Each row comes from the steps of one path. Every step used is in the known rows, and no mark comes twice. Write the path behind each row, first mark first.
In the rows, 128 means zero.
Known rows:
sibipu tasi nivi mivak: [149  86 126 131  97 109 156 124 114 141  70 140  97 178 147 118  93 106
 122  50 107]
mivak benaf nivi sibipu tasi: [132  92 144 132 112 142 178 118 119 123  44 104 139 180 137 118  90 153
 148  75 107]
benaf nivi mivak: [140  91 128 141 116 126 166 117 130 131  67 150  98 188 130 128  55 130
 126  65 110]
sibipu tasi nivi benaf lutug: [167  88 134 135 121 132 148 155 137 150  82 123  89 192 145 101 151 107
 167  50 139]
lutug nivi sibipu tasi mivak benaf: [149 104 143 119 107 161 150 112 133 132  72 101 125 161 151 110  75 153
 140 101  92]
tasi mivak benaf lutug: [151 102 113 164  90 150 162 142 155 152 106 145  91 196 141 128  92 164
 156 115 112]
nivi mivak: [145  93 113 151  99 114 161 125 129 139  76 150  94 197 144 147  60 140
 109  73 123]
benaf nivi sibipu tasi mivak: [148  89 135 104 123 155 147 109 131 126  69  89 139 166 156 110  72 132
 147  89 109]
benaf tasi: [151 124 110 141 107 116 146 136 145 157  96 135  83 204 127 131  83 121
 139  57 132]
lutug nivi: [156 121 127 136 130 124 145 128 150 145  91 142  81 198 123 139  78 126
 123  56 112]
nivi sibipu tasi mivak: [154  92 125 115 107 144 139 117 130 135  76  92 134 175 172 132  76 142
 130  97 126]
benaf tasi mivak: [156 123 105 129 101 135 128 130 150 161 110 132  87 189 140 114  69 120
 147  81 119]
tasi nivi mivak benaf lutug: [134  83 124 164  93 122 175 142 126 152  89 170  73 189 125 126  89 146
 144  86 114]
sibipu tasi nivi: [156 101 123 126 108 107 143 137 128 149  81 131 100 189 139 121 118 101
 133  41 107]
mivak benaf lutug nivi sibipu: [140 103 142 152 129 150 170 135 140 138  86 128  90 188 127 141  82 172
 145 101 130]
sibipu tasi: [164 105 124 140 101 113 163 132 137 136  73 119 111 203 152 134 108 126
 127  57 120]
mivak benaf nivi: [133 107 126 151 111 129 170 130 141 138  70 149 106 200 111 124  83 147
 146  64  93]
sibipu tasi mivak benaf nivi lutug: [159  98 134 144 100 171 163 115 126 125  61 135 127 161 140  97  85 140
 160  75  70]
benaf lutug nivi mivak: [162  98 138 154 123 136 173 125 144 139  96 149  62 188 135 133  73 137
 129  84 125]
lutug nivi sibipu tasi mivak: [163 105 140 107 126 154 137 110 137 133  82  92 118 162 159 117  73 132
 131  92 110]
mivak benaf lutug nivi sibipu tasi: [155  99 156 143 120 153 182 129 135 129  71 101 105 180 145 121 106 161
 151  94 121]

Which path is each row?
[137  86 129 146  78 114 169 127 112 142  61 148 103 179 140 108  94 126
 130  63  88]	sibipu tasi nivi mivak benaf
[145 109 133 126 144 133 142 122 136 137  79 121 100 186 132 153  59 145
 118  73 129]	lutug nivi sibipu
[162  96 121 158 125 135 153 157 153 147  87 131  86 211 143 132 120 141
 154  72 158]	nivi benaf lutug
[158 113 131 151 111 160 158 133 163 150 114 143  75 184 128 112  87 154
 158 108  97]	tasi mivak benaf lutug nivi
[173 108 141 143 102 164 170 129 156 143 100 120  89 177 146  94 109 141
 162 101  89]	sibipu tasi mivak benaf lutug nivi
[128  94 115 122 131 117 126 133 123 149  84 139 105 187 130 155  71 131
 126  64 134]	tasi nivi sibipu
[152 100 126 150 135 147 154 124 128 130  68 154 103 186 120 142  74 130
 139  47 106]	benaf nivi lutug
[128 119 112 142  97 113 141 143 132 168  94 158  79 194 107 109  93 121
 156  54 104]	mivak benaf tasi nivi
[170 104 119 127  94 135 144 125 143 142  87 113 113 187 162 117  97 124
 134  80 105]	sibipu tasi mivak
[155 117 107 128 109 145 116 140 152 160  94 127  92 188 144  97  86 117
 163  73 135]	nivi benaf tasi mivak
[170  96 145 116 131 169 151 120 147 134  97  88 102 165 163 116  90 141
 150 106 127]	benaf lutug nivi sibipu tasi mivak
[144 101 121 152 109 170 150 122 132 133  75 158 114 170 125 119  63 150
 155  81  76]	tasi mivak benaf nivi lutug
[164 128 122 117 130 160 114 131 158 159 100 124  78 174 134  83  82 107
 163  67 118]	lutug nivi benaf tasi mivak
[132  95 117 167  80 118 175 127 123 139  66 161 101 198 136 141  61 160
 116  85 108]	nivi mivak benaf
[145 103 135 140 123 172 152 126 149 142 102 124  96 172 137 126  66 171
 153 125 115]	tasi mivak benaf lutug nivi sibipu
[166  99 127 153  79 152 175 136 148 144  94 119 104 188 157 107 117 153
 160 108 107]	sibipu tasi mivak benaf lutug
[153  91 122 143 133 129 133 161 145 159  96 148  75 199 128 119 127 120
 162  56 145]	tasi nivi benaf lutug
